Below are the code and all the weights of a small trained network. Each question names an input and a target symbol and asks about switching units off, where a switched-off unit gives its printed mean instead of its output.

import numpy as np


def w(rows, s, z=0):
    codes = np.array(rows[::2]) - 128.0
    scale = np.full(codes.shape[1], s)
    scale[-1] = z or s
    return codes * scale


def norm(h):
    return h / np.sqrt((h * h).mean(-1, keepdims=True) + 1e-5)


def f(y):
    return y / 2 * (1 + np.tanh(0.7978845608 * (y + 0.044715 * y**3)))


def softmax(a):
    e = np.exp(a - a.max(-1, keepdims=True))
    return e / e.sum(-1, keepdims=True)


def log_softmax(a):
    a = a - a.max(-1, keepdims=True)
    return a - np.log(np.exp(a).sum(-1, keepdims=True))


def net(x, mask):
    ids = ['ΛΞΨαβζτ'.index(c) for c in x.split()]
    T = len(ids)
    res = E[ids] + P[:T]
    r = norm(res)
    for j in range(3):
        rows = slice(3 * j, 3 * j + 3)
        q, k, v = (r @ M[0][rows].T for M in (Q, K, V))
        z = softmax(np.where(np.tri(T) > 0, q @ k.T / 3**0.5, -1e9)) @ v
        o = O[0][rows]
        res = res + np.where(mask[j], z, o[:, -1]) @ o[:, :-1]
    y = f(norm(res) @ A[0][:, :-1].T + A[0][:, -1])
    res = res + np.where(mask[3:11], y, B[0][:, -1]) @ B[0][:, :-1]
    return log_softmax(norm(res)[-1] @ U[:, :-1].T + U[:, -1])


Q, K, V, O, A, B = {}, {}, {}, {}, {}, {}
E = w([
[188,141,171,77,121],'Λ',
[206,162,130,85,109],'Ξ',
[104,97,233,111,136],'Ψ',
[107,140,141,182,253],'α',
[64,77,125,136,55],'β',
[143,144,30,136,91],'ζ',
[127,93,152,101,55],'τ',
],0.0035)
P = w([
[212,39,163,245,123],'0',
[189,6,122,151,137],'1',
[185,104,161,204,83],'2',
[161,35,118,98,137],'3',
[164,137,170,177,75],'4',
[143,59,124,69,151],'5',
[150,169,176,154,78],'6',
[126,78,117,46,156],'7',
[129,191,167,133,79],'8',
[112,110,119,31,157],'9',
[114,220,159,113,85],'10',
[87,144,109,13,159],'11',
[86,248,159,93,89],'12',
[77,159,112,13,152],'13',
],0.0024)
Q[0] = w([
[152,127,113,55,26],'H1',
[104,108,141,135,53],'H1',
[91,73,122,110,59],'H1',
[218,211,118,111,227],'H2',
[91,143,45,98,41],'H2',
[89,140,234,67,127],'H2',
[112,129,183,133,91],'H3',
[151,222,182,149,101],'H3',
[157,148,166,4,115],'H3',
],0.025)
K[0] = w([
[106,196,127,32,88],'H1',
[121,139,115,115,50],'H1',
[103,100,90,80,54],'H1',
[207,240,125,39,164],'H2',
[115,106,5,180,81],'H2',
[40,146,207,32,59],'H2',
[85,88,145,95,117],'H3',
[107,96,79,26,188],'H3',
[62,230,144,101,110],'H3',
],0.02)
V[0] = w([
[101,182,132,136,170],'H1',
[222,38,135,193,97],'H1',
[153,163,119,55,39],'H1',
[80,214,138,50,143],'H2',
[3,170,113,140,156],'H2',
[147,183,72,121,127],'H2',
[62,108,73,141,98],'H3',
[161,171,73,92,78],'H3',
[104,60,191,90,100],'H3',
],0.0076)
O[0] = w([
[72,152,130,118,159,77],'H1',
[233,42,166,112,178,191],'H1',
[107,76,124,158,11,210],'H1',
[251,82,105,150,224,95],'H2',
[195,1,176,103,94,1],'H2',
[142,84,125,77,202,102],'H2',
[47,172,151,148,185,85],'H3',
[121,205,216,99,69,140],'H3',
[137,104,108,27,179,182],'H3',
],0.0052,0.0066)
A[0] = w([
[73,179,133,70,173,186],'N1',
[72,158,123,145,252,6],'N2',
[177,102,116,83,149,78],'N3',
[43,104,106,103,93,19],'N4',
[131,142,84,115,127,160],'N5',
[112,127,65,102,165,102],'N6',
[133,58,201,184,108,112],'N7',
[156,35,132,86,160,26],'N8',
],0.014,0.0021)
B[0] = w([
[84,100,116,144,144,253],'N1',
[173,141,253,139,197,251],'N2',
[95,130,108,96,143,231],'N3',
[163,200,137,143,102,231],'N4',
[139,111,151,129,146,202],'N5',
[147,130,149,150,106,197],'N6',
[130,64,140,87,83,216],'N7',
[130,90,168,127,54,233],'N8',
],0.021,0.0036)
U = w([
[18,75,84,124,181,134],'Λ',
[193,65,53,222,157,127],'Ξ',
[125,18,168,80,52,187],'Ψ',
[146,123,247,150,218,178],'α',
[254,209,153,137,75,6],'β',
[149,147,69,3,200,92],'ζ',
[25,195,105,178,106,159],'τ',
],0.0065,0.0019)

Each question gives the input, a string of symbols that net reads in full, and the target symbol t.
The units are the heads (3 rows each of Q, K, V and O) and the neurons (one row each of A and B). Each row of codes is followed by its name. A weight is (code - 128) times the scale printed after its matrix; where a second scale follows, it is the last column's (O, A, B and U).
mask holds one flag per unit, heads first, then neurons. A switched-off unit (its flag False) gives its mean, the last column of its rows in O or B, instead of its output. The means were averaged over made-up inputs and are rounded, as every weight is.
A unit's drop is (log p(t) with every unit on - log p(t) with that unit switched off) / (log p(t) with every unit on - log p(t) with every unit switched off).
The circuit of an input: a set's keep is (log p(t) with only the set's units on - log p(t) with every unit switched off) / (log p(t) with every unit on - log p(t) with every unit switched off). Starting from all 11 units, units are removed one at a time, each time the one whose removal leaves the highest keep (on an exact tie, the one counted first), for as long as the keep stays at least 0.8.
units of the circuit, in order: the units of the circuit, biggest drop first
most important unit: the unit with the biggest drop
top k neurons: the k neurons with the biggest drops, biggest first
heads that matter: for each layer, one digit per head in row order, 1 if its drop is at least 0.15 and else 0, layers parted by /
drop of u: that unit's drop, to one decimal
input α Ξ Λ α τ τ Ξ ζ Λ, target τ: heads that matter : 101
input Ψ τ α Ξ Ψ τ α ζ Ψ Ξ ζ Ψ τ, target τ: units of the circuit, in order : N2, N7
input Λ ζ α Λ α Λ ζ Ξ, target τ: heads that matter : 011
input Λ τ Ψ ζ Λ Λ Λ β Ψ β, target β: most important unit : H1
input Ψ τ Ψ α Λ α Λ Ξ Λ τ Λ, target Λ: units of the circuit, in order : H3, N2, N1
input Ψ Λ Ξ α ζ ζ, target β: heads that matter : 000
input Ξ β ζ α Λ Ψ Ξ ζ Ξ Ψ Ξ Ξ, target β: heads that matter : 111
input α Ψ α Λ Ξ α Ξ, target Ξ: top 2 neurons : N2, N4
input τ Λ Λ Λ Ξ τ β Λ Ψ Λ Ξ Λ Ξ Λ, target β: heads that matter : 111
input ζ Λ Λ ζ Ξ Λ Λ τ ζ β τ ζ Ξ, target τ: heads that matter : 101
input Ξ β τ Ψ ζ β τ ζ, target β: top 2 neurons : N4, N3
input τ Ξ Λ Λ ζ Λ, target τ: heads that matter : 011
input τ Λ Ξ β Λ Ξ α Λ Λ, target ζ: heads that matter : 011
input Ψ Λ Ψ Λ β ζ ζ Ξ Ψ Ξ β β β, target τ: most important unit : H3
input Λ β Λ Ξ Λ Λ β α β τ Λ Λ Λ, target ζ: heads that matter : 110
input Ξ α α Ψ Λ Λ α Λ Λ τ ζ τ Λ τ, target β: heads that matter : 100
input β Ξ Λ β β β, target τ: heads that matter : 011
input ζ ζ Ξ α Λ, target Ξ: heads that matter : 111
input α Ξ Ξ τ β ζ Ψ ζ Λ ζ β α α ζ, target τ: heads that matter : 100
input Ξ Λ τ β Ξ ζ ζ ζ Ψ β Ψ Λ Ψ τ, target β: heads that matter : 100
input ζ ζ Λ ζ Ξ ζ β τ ζ Ξ Λ Ξ, target ζ: top 3 neurons : N8, N2, N4
input β ζ Ψ Ψ α α Ψ Λ Ψ Ξ Λ τ, target τ: most important unit : H2
input ζ α β Λ Ξ ζ Λ α Λ, target Ξ: top 3 neurons : N2, N4, N8
input α ζ α Λ α Λ α Λ α β Ξ Ξ, target β: drop of N1 : 1.7
input α Ψ Λ Ξ, target ζ: drop of N8 : 0.4
input ζ ζ Ξ Ψ Ψ Ξ Λ, target β: drop of N1 : 0.6
input β Λ β, target β: most important unit : H2
input ζ Λ Ψ Ξ ζ ζ Λ Λ Ξ α τ Λ α ζ, target τ: drop of N3 : 0.0
